In the rows, zero is written as 128.
Each row has a class, written as a number after it.
[144 106 138 124  95 134 156 122 105 154 128 152 129 175 111 148 124 177
 157 173  90 137 135 138 119 110 136 121  72 109 171 152 117 104 215 143
 115 117  93 164 164 102 141 135 146 209 132 157 158 181] -> 7
[150  82 127 128 101 140 162 130 107 130 130 133 122 166 108 148 124 178
 158 161 108 152 144 134 131 101 139 136  63 115 171 149 111 118 201 153
 132  89  95 158 145 115 124 139 142 181 163 156 143 188] -> 5
[140 109 139 132  86 147 154 122 118 138 127 150 136 183 117 148 118 181
 166 168  92 143 132 128 112 105 135 111  81 116 153 144 119 111 215 155
 122 107  91 157 170 103 133 143 137 198 145 169 159 197] -> 4
[138  89 126 121 110 141 153 137 115 139 119 148 108 152 112 144 119 175
 168 177 104 147 143 148 135 102 135 110  82 121 167 142 109 127 191 137
 134 102  89 160 147 116 124 139 127 192 155 167 148 171] -> 2
[150 136 131 142 148 166 149 186 124 109 149 117 130 183  90 116 170 146
 143 169  97 160 168 186 151 132 129 101  76 150 186 118 147 138 191 182
 134  89 118 109 131 146 124 116 114 136 111 148 137 185] -> 1
[150  90 125 109 107 136 149 126 100 144 132 142 112 168 108 145 139 184
 163 164 100 142 150 144 115  97 124 147  75 120 176 156 104 122 199 151
 135 108  83 154 138 112 131 129 135 194 149 155 141 183] -> 7
[146 107 142 126 111 139 148 149 133 152 149 119 120 137  86 122 136 198
 168 182 113 143 127 136 101 113 141 125  52 121 143 136 104 127 227 148
 127 128  98 159 111  95 116 141 156 172 161 157 141 190] -> 5
[148 152 154 124 131 153 130 181 128 141 155 133 131 139  93 122 156 136
 143 156  75 147 128 161 123 118 149 107  52 163 165 111 155 143 193 198
 133  48 132 109 195 134  88 142 143 141 138 148 178 131] -> 1
[152 125 119 150 162 173 138 205 111 114 148 127 131 175  96 109 165 130
 141 169  97 159 170 197 155 127 128 119  72 150 179 129 137 157 190 171
 135  73 124 106 133 153  99 128 109 127 126 154 123 167] -> 2
[145 105 140 124  97 144 143 125 108 139 126 149 126 166 107 144 125 191
 158 172 103 150 134 136 121 105 137 132  75 120 175 156 111 113 205 153
 131 104  89 178 157 113 120 136 140 203 143 160 157 179] -> 3
[145  96 133 124  96 148 145 128 112 136 123 156 114 170 121 141 128 187
 164 167 100 151 137 138 119 103 133 135  79 112 165 152 108 113 200 148
 133  99  87 163 149 112 123 139 145 201 146 166 151 175] -> 3
[146 101 127 116 115 136 147 151 136 155 150 113 115 119  77 117 142 194
 170 182 106 140 131 136 103 110 137 111  54 126 147 131  96 140 226 143
 126 123 102 144 104  91 115 134 148 166 164 154 132 185] -> 5
[148 103 132 120 110 137 144 147 138 155 151 117 110 121  85 123 139 196
 170 170 110 151 126 138 102 113 133 126  46 120 137 132  99 126 218 148
 130 123  98 141 101  88 119 138 157 174 157 148 134 170] -> 5
[143 107 137 120  91 139 164 111 103 146 130 147 126 185 105 152 122 176
 159 167 106 142 129 130 118 110 137 137  66 107 168 148 124 102 210 137
 117 107  95 171 162 104 148 127 143 208 131 165 154 188] -> 7
[147 109 135 107 122 137 137 149 118 160 153 117 113 144  85 123 148 207
 165 185 103 126 140 142  92 114 127 129  61 127 157 144  92 133 228 139
 129 134  99 149 108  87 126 128 146 177 151 160 133 190] -> 7
[137 108 145 122 121 148 142 155 128 150 142 121 117 136  93 126 134 191
 173 191 108 140 126 150 109 120 134  98  65 121 141 142  96 138 221 134
 128 129  95 157 115  83 111 144 142 170 166 168 141 181] -> 2
[151 131 119 150 160 178 148 201 116 102 151 124 129 172  94 121 173 125
 147 180 106 164 170 197 154 125 129 108  77 149 180 128 143 158 181 169
 135  67 128 107 119 148 105 115 102 127 129 153 125 179] -> 2
[151 149 124 158 148 181 147 189 114 116 158 136 143 198  89 115 168 137
 135 168 104 163 162 180 153 138 129 116  72 146 175 127 147 139 196 172
 116  88 128 121 137 140 117 117 113 142 118 148 141 184] -> 3
[153 134 123 160 144 166 145 193 116 122 159 104 130 184  97 119 171 124
 138 164  88 164 172 190 142 135 126 111  75 148 187 127 130 149 200 177
 127  70 132 108 118 147 121 113 113 132 121 131 120 178] -> 0
[153 127 114 147 161 179 146 201 117 106 150 122 126 173  92 115 167 126
 141 170 105 166 175 194 156 127 123 110  76 153 184 128 139 156 184 166
 139  76 130 105 123 141 105 124  99 120 142 148 118 173] -> 2
[159 156 130 140 127 162 136 191 127 140 161 137 123 148  98 122 163 130
 150 163  76 149 130 151 139 115 152 103  44 159 169 115 146 144 205 194
 128  43 145 103 191 138  97 137 141 138 136 155 155 131] -> 6
[148 109 138 122 109 147 139 149 139 159 148 122 105 145  88 118 130 201
 171 180 104 145 128 136 106 115 135 114  53 133 155 134 103 121 223 149
 132 126  94 151 115  94 127 146 151 179 149 160 144 166] -> 6
[150 101 135 133  92 149 151 129 120 135 129 140 118 173 113 141 129 187
 166 169  98 143 131 138 136 101 142 115  71 122 185 146 111 108 204 150
 130 107  91 160 157 112 137 151 135 193 141 165 149 176] -> 6
[139 110 146 124 120 145 134 156 129 149 145 124 116 132  93 124 138 196
 170 188 104 141 126 156 108 114 133 108  64 126 148 143  97 134 225 141
 135 130  94 161 116  94 108 149 143 174 159 163 140 177] -> 2
[154 133 115 148 146 167 144 198 126 120 160 105 128 173  95 112 180 129
 139 165  97 158 175 183 143 135 124 109  73 152 188 126 123 157 187 169
 130  67 130 113 114 146 125 112 103 131 122 130 116 180] -> 0
[149  96 124 127  99 135 161 128 111 141 133 136 114 164 102 148 125 180
 160 159 113 151 136 134 133 103 140 131  59 112 159 142 115 113 190 150
 127 105  97 164 145 116 128 132 145 188 160 157 150 182] -> 5
[147 118 138 119 116 149 128 154 120 143 148 116 115 140  85 119 147 211
 169 184 104 151 135 150  99 107 125 126  67 126 152 150  92 134 233 152
 139 123  98 160 110  88 100 133 147 176 151 161 135 183] -> 3
[144  97 131 133  89 135 157 120 116 142 132 140 126 163 101 146 113 169
 152 167 102 145 128 124 129 109 150 113  62 112 166 141 121 108 202 142
 118  99 100 160 157 108 129 137 144 196 145 156 154 181] -> 5
[142 120 143 121 108 139 140 147 137 154 141 119 126 138  90 122 139 194
 175 179  98 144 129 133  88 113 130 118  72 126 142 135 108 129 229 150
 125 139  97 147 124  93 132 143 152 181 143 155 145 181] -> 4
[142  88 119 121  94 142 161 127 119 140 133 145 118 165 110 143 125 175
 161 155 100 156 128 132 123 101 139 136  56 109 149 139 116 110 198 145
 122  99  90 149 148 109 132 134 147 190 150 158 144 172] -> 5
[142 113 143 113 110 149 150 144 132 137 144 117 114 142  92 122 144 208
 178 178  98 143 130 148 103 108 129 106  65 128 153 136 103 123 227 149
 136 119  89 150 114  88 122 142 147 180 150 158 153 185] -> 1
[145 142 130 128 138 157 134 197 122 136 153 142 128 126  99 119 167 118
 157 160  77 155 119 167 125 118 146 120  53 147 155 115 144 159 204 180
 128  38 131 109 178 143  82 130 139 133 143 158 151 130] -> 2
[151 160 145 125 125 143 135 180 119 161 158 145 135 152 100 133 155 129
 139 162  76 138 125 159 121 120 148 120  45 150 164 119 150 132 205 187
 116  58 146 109 204 125  99 125 149 150 134 152 169 134] -> 7
[153 153 137 135 125 149 123 183 125 152 154 138 150 136  98 124 151 119
 143 160  62 144 127 151 114 116 147 107  54 153 153 117 151 149 204 193
 119  55 146 105 209 130  91 144 142 140 137 154 165 138] -> 4
[153 157 131 134 125 151 123 184 136 155 153 145 140 145 102 123 152 116
 150 154  63 154 127 159 119 119 145 113  59 150 147 114 151 140 196 192
 118  66 134  98 196 135  93 135 147 147 129 151 168 129] -> 4
[148 152 143 135 130 146 135 182 128 141 154 143 122 132  98 120 145 129
 145 151  67 153 134 163 131 115 141 101  58 156 165 107 150 141 220 196
 129  53 133 113 185 141  82 151 141 147 135 149 173 129] -> 1
[141 100 138 131  98 148 153 124 104 139 130 149 118 159 110 157 124 177
 162 171 102 145 125 140 142 107 138 100  70 116 161 152 111 123 198 139
 131 102  93 168 166 104 126 150 132 193 162 161 153 176] -> 2
[141 108 138 120 121 136 144 160 129 147 145  95 117 137  94 125 158 194
 175 176 102 143 136 150  99 115 125 115  72 126 158 145  77 142 232 141
 128 111 106 161 103  88 126 141 143 168 164 145 125 185] -> 0
[142 110 148 110 119 140 145 146 137 144 144 120 103 141  86 130 139 211
 171 183 109 136 140 146 108 113 132  98  72 134 152 132  98 132 217 149
 137 138  91 154 105  90 122 147 144 171 163 158 152 188] -> 1
[160 137 116 153 149 169 143 189 117 110 154 123 143 189  92 122 171 132
 145 167  97 161 179 183 147 127 125 119  81 156 180 128 146 149 191 183
 129  74 129  99 132 151 117 117 105 134 115 145 133 191] -> 4
[143  96 132 122 107 148 154 133 110 134 126 144 117 159 110 145 128 175
 165 173 112 150 135 142 133 108 135 118  68 115 166 151 114 121 189 134
 136 101  92 168 148 108 127 140 131 191 156 162 145 175] -> 2
[161 130 117 149 144 174 140 191 124 117 158 114 126 181  91 114 180 139
 145 172  94 157 164 183 159 125 133 102  67 153 194 125 136 148 184 178
 132  87 123  99 126 144 124 117 105 130 122 151 121 174] -> 6
[144 158 134 131 120 161 129 175 124 143 150 146 129 143  94 118 156 123
 140 146  73 167 113 153 114 131 147 121  55 136 142 112 154 139 194 185
 112  51 134 106 188 128 101 126 156 151 121 146 165 121] -> 3
[147 109 135 119  99 135 156 119  99 151 131 147 126 176 107 150 130 185
 162 170 100 139 138 134 123 104 136 135  66 114 167 154 113 113 216 142
 123 112  97 160 166 101 137 132 146 201 138 156 149 181] -> 7
[154 143 129 131 130 144 141 190 127 151 157 132 128 135  87 118 158 120
 149 149  79 155 130 153 139 119 151 118  42 146 166 110 145 149 212 191
 120  45 142 112 185 149  88 127 153 139 151 147 152 133] -> 5
[157 133 121 133 156 171 144 193 120 106 160 117 120 173  90 112 174 141
 144 167  92 165 184 191 152 119 125 114  76 162 191 121 144 155 184 185
 142  80 115 102 117 154 105 118 106 130 126 143 137 176] -> 1
[139 106 139 130  86 136 154 124 119 150 128 138 125 174 107 144 130 166
 158 157  94 141 120 133 124 117 137 109  70 114 159 149 102 111 198 143
 116  94  94 173 158 106 148 149 143 205 134 143 154 174] -> 0
[144 101 128 120 103 129 153 128 124 137 122 141 128 161 114 152 125 179
 166 171  96 144 148 135 122 100 135 119  83 123 172 144 109 120 203 144
 125 114  98 152 149 112 134 137 128 199 135 161 148 185] -> 4
[145 104 142 123 112 148 135 153 145 149 143 102 115 132  89 103 142 199
 173 185 102 136 128 142  95 106 136 109  62 134 163 135  97 133 223 151
 136 129  94 152 120  97 127 153 142 166 157 163 136 176] -> 6
[142 101 138 118  99 143 164 117 114 135 122 143 116 171 102 148 120 186
 166 161 100 154 138 136 132 104 134 106  74 120 162 140 119 115 199 150
 133 102  84 159 158 103 136 142 141 196 139 152 167 179] -> 1
[142 107 134 118 117 148 130 150 122 153 145 123 118 135  83 116 137 202
 175 194 107 142 139 136  93 114 131 118  74 133 151 141  98 139 226 150
 131 122  94 154 109  92 107 126 145 177 156 162 144 186] -> 3
[153 140 119 142 157 176 152 190 120 103 158 120 124 183  84 113 170 144
 139 164 100 161 177 188 150 122 126 110  74 160 187 118 147 145 185 178
 136  79 119 108 120 149 114 119 105 135 118 143 142 185] -> 1
[153 159 136 132 125 157 136 180 133 147 157 140 137 150  97 128 159 121
 154 153  78 159 127 153 119 121 140 117  54 149 140 114 154 145 194 192
 120  58 134 100 187 132 105 131 143 146 130 150 162 137] -> 4
[152 156 137 137 128 152 129 181 135 148 150 132 139 147  98 122 155 114
 148 156  73 152 130 161 116 117 144 112  63 155 151 112 155 143 194 193
 121  57 143  95 197 138  99 138 141 139 131 154 160 138] -> 4
[146  99 130 115 118 140 146 153 136 150 149 108 118 127  78 119 141 197
 171 183 118 141 133 137 103 112 138 123  55 128 145 135  97 138 217 143
 129 120  98 154 106  93 117 133 145 163 165 158 133 190] -> 5
[149 103 137 119 119 140 145 155 132 153 152 107 121 127  81 120 144 198
 171 177 111 139 129 136 115 119 137 113  53 123 150 135  95 136 213 144
 124 131  99 151 104  89 122 137 146 172 172 158 136 185] -> 5
[145 112 148 122 118 146 141 156 120 148 140 128 114 147  95 125 144 212
 166 183 102 148 134 147 103 110 130 126  66 125 155 146  95 133 232 151
 133 126 100 162 121  96 113 141 153 175 155 161 141 183] -> 3
[139  99 137 116 121 147 146 154 128 144 137 122 114 127  92 128 136 194
 179 186 106 144 131 154 108 112 132 106  68 124 153 142  92 140 226 138
 135 112  97 157 115  90 110 145 140 170 169 166 137 181] -> 2
[144 101 126 116  98 135 157 126 100 146 126 147 121 169 109 142 130 175
 161 165  94 145 131 135 104  94 129 148  66 108 157 155 116 110 212 147
 125 106  88 157 158 106 138 130 152 202 128 154 148 166] -> 7
[145 115 141 120 116 138 143 149 134 154 142 119 125 146  86 129 137 200
 178 185 110 133 138 131  98 116 130 109  73 134 151 135 103 135 224 145
 127 127 102 149 118  94 130 137 140 182 150 164 144 196] -> 4
[152  98 130 119 124 136 148 159 133 152 148 107 113 124  78 127 145 201
 176 182 118 144 143 144 117 110 132 116  59 131 154 138  94 137 216 149
 132 122 105 151 101  94 120 137 149 165 175 151 133 184] -> 5
[142 150 144 137 124 150 133 191 130 155 161 135 136 156 105 124 163 118
 140 147  59 151 124 156 117 130 143 103  49 148 153 114 133 145 215 192
 116  36 141 113 195 132  99 140 146 144 134 139 157 141] -> 0
[145 152 132 142 125 153 139 180 130 153 158 128 125 150  97 125 163 106
 145 139  79 159 119 157 115 127 138 115  49 145 136 115 140 145 196 183
 116  42 144 109 181 127 112 137 151 139 139 129 153 123] -> 0
[146 145 131 131 136 160 130 188 123 142 151 149 121 134 100 125 161 117
 151 154  75 160 123 169 131 122 145 109  54 145 151 115 150 150 191 184
 128  45 135 107 187 141  89 137 144 141 149 153 153 126] -> 2
[148 150 141 141 138 145 125 205 122 145 163 125 129 145 103 125 169 128
 138 147  76 148 137 161 120 122 141 125  53 157 159 123 125 159 214 192
 128  35 141 120 178 143  91 141 144 133 138 131 151 129] -> 0
[152 145 133 135 127 149 145 185 127 150 160 133 132 139  90 123 148 116
 142 153  84 152 128 149 130 117 155 119  38 149 149 109 152 148 200 190
 118  48 146 106 190 139  90 131 152 132 152 148 161 133] -> 5
[147 147 139 139 123 151 126 185 129 147 156 120 131 145 100 117 160 118
 144 151  71 156 126 166 113 125 143 115  57 149 150 120 132 150 206 189
 125  35 140 114 182 130  91 140 146 131 139 138 151 139] -> 0
[141 113 146 106 116 145 146 146 132 144 146 113 117 138  86 119 135 201
 177 184  98 139 140 144 104 112 135 102  69 137 157 134 100 139 225 150
 131 132  86 144 106  86 113 138 144 174 160 157 156 180] -> 1
[150 131 121 151 161 179 153 200 118 112 152 127 130 183  92 120 170 127
 143 174 108 164 170 193 155 131 127 106  70 150 178 127 145 152 188 167
 135  65 130 111 132 147 110 118 106 127 126 151 124 179] -> 2
[148  98 127 117 103 139 153 134 117 140 124 144 113 168 115 145 134 185
 175 159  99 151 149 135 118  92 123 130  84 122 158 147 106 130 197 158
 136 118  86 148 146 113 134 139 140 192 165 156 146 175] -> 4
[146 124 137 110 112 138 146 141 124 159 151 112 120 143  79 124 145 202
 171 188 104 134 132 140  97 113 129 115  61 122 155 143  96 126 238 138
 123 137 100 154 116  77 128 124 147 186 143 157 137 192] -> 7
[140 105 141 113 129 149 137 168 128 141 139 114 112 130  96 118 145 189
 178 186 109 145 129 155 104 108 132 122  71 125 146 146  95 146 208 137
 138 124  90 153 107  93 106 140 146 166 168 163 138 163] -> 2
[146 107 134 108 118 138 139 142 117 161 147 116 115 142  86 122 146 200
 174 183 100 132 139 141  93 113 128 124  71 119 161 142  97 133 231 135
 124 140  97 154 114  83 126 129 149 181 160 160 135 193] -> 7
[145 105 130 112  96 136 158 119 108 153 132 146 124 164 105 146 134 186
 166 168 104 137 130 132 120 109 131 133  64 113 168 149 110 111 207 140
 121 112  89 162 154 101 147 125 138 205 139 158 149 179] -> 7
[143 109 145 118 110 144 125 150 129 149 141 121 117 134  90 118 135 204
 171 188 104 146 133 142  94 114 132 122  75 123 152 148  92 134 227 151
 134 133  87 167 108  91 106 137 152 178 159 160 147 180] -> 3
[154 136 119 150 156 179 139 195 112 112 153 125 132 183  90 112 172 140
 137 176  96 170 176 190 147 130 127 114  80 145 179 130 141 156 187 174
 127  78 128 110 126 143 108 110 110 133 120 148 130 182] -> 3
[149  93 126 127  98 142 164 126 113 132 129 137 119 162 108 147 127 177
 160 160 113 161 137 135 130 102 141 139  60 110 157 149 119 111 186 151
 129  98  91 162 147 115 135 135 147 190 154 150 147 176] -> 5
[152 149 130 141 132 147 129 191 119 148 161 129 118 146 103 134 166 118
 140 145  72 155 139 158 122 125 142 114  53 143 148 120 132 156 203 187
 125  40 150 110 178 136  99 134 153 134 141 130 146 128] -> 0
[147 152 140 133 128 158 129 187 129 145 152 143 136 134 101 124 153 114
 147 164  82 145 118 163 130 120 153 102  50 153 153 115 150 146 194 182
 129  46 143 108 202 131  80 141 137 132 143 160 161 131] -> 2
[148  98 132 123 102 146 138 129 106 136 129 142 112 156 107 141 128 186
 160 175 102 151 149 137 124 100 131 124  83 120 174 157 104 129 200 152
 138 108  89 172 143 111 115 136 136 194 163 158 147 177] -> 3
[145 106 138 125 116 137 147 153 137 158 147 117 125 131  80 122 136 198
 171 185 115 137 122 139 101 114 140 120  52 132 147 133 107 123 219 146
 129 122 105 152 115  92 118 134 153 168 163 157 146 184] -> 5
[158 121 113 150 152 158 148 202 121 118 158 113 133 164  93 111 164 137
 132 154  97 163 174 179 149 127 129 132  54 146 182 116 138 143 199 183
 130  75 132 102 126 155 111 123 117 126 124 144 117 173] -> 5
[150 149 136 127 129 145 133 182 119 155 157 142 127 145 102 131 161 125
 144 159  77 147 132 162 112 121 141 130  53 143 159 117 152 137 203 185
 119  57 141 104 184 132 107 120 152 145 132 149 160 132] -> 7
[146 105 127 119  97 132 156 114  98 152 126 146 131 172 108 150 128 170
 155 164  93 144 133 133 119 106 135 132  68 107 163 152 121 105 196 139
 115 116  93 151 165 100 148 129 145 211 115 148 153 169] -> 7
[140 116 143 123  90 143 167 111 118 135 130 148 122 171  93 152 119 188
 160 172 105 146 129 130 127 108 141  98  68 129 164 139 126 106 208 153
 131 103  88 166 160 104 135 138 137 198 130 152 173 191] -> 1
[146 147 138 130 135 156 130 191 127 145 153 154 127 127 105 127 159 118
 151 154  71 154 118 169 130 125 149 110  52 150 157 114 142 150 201 188
 125  44 132 109 191 137  76 144 141 137 154 156 162 127] -> 2
[145 106 141 109 120 147 127 156 126 146 141 101 105 123  80 109 151 204
 176 187 115 141 137 141  90 110 127 122  84 128 160 142  86 156 220 142
 139 135  88 159  90  93 109 130 140 166 167 161 129 181] -> 3
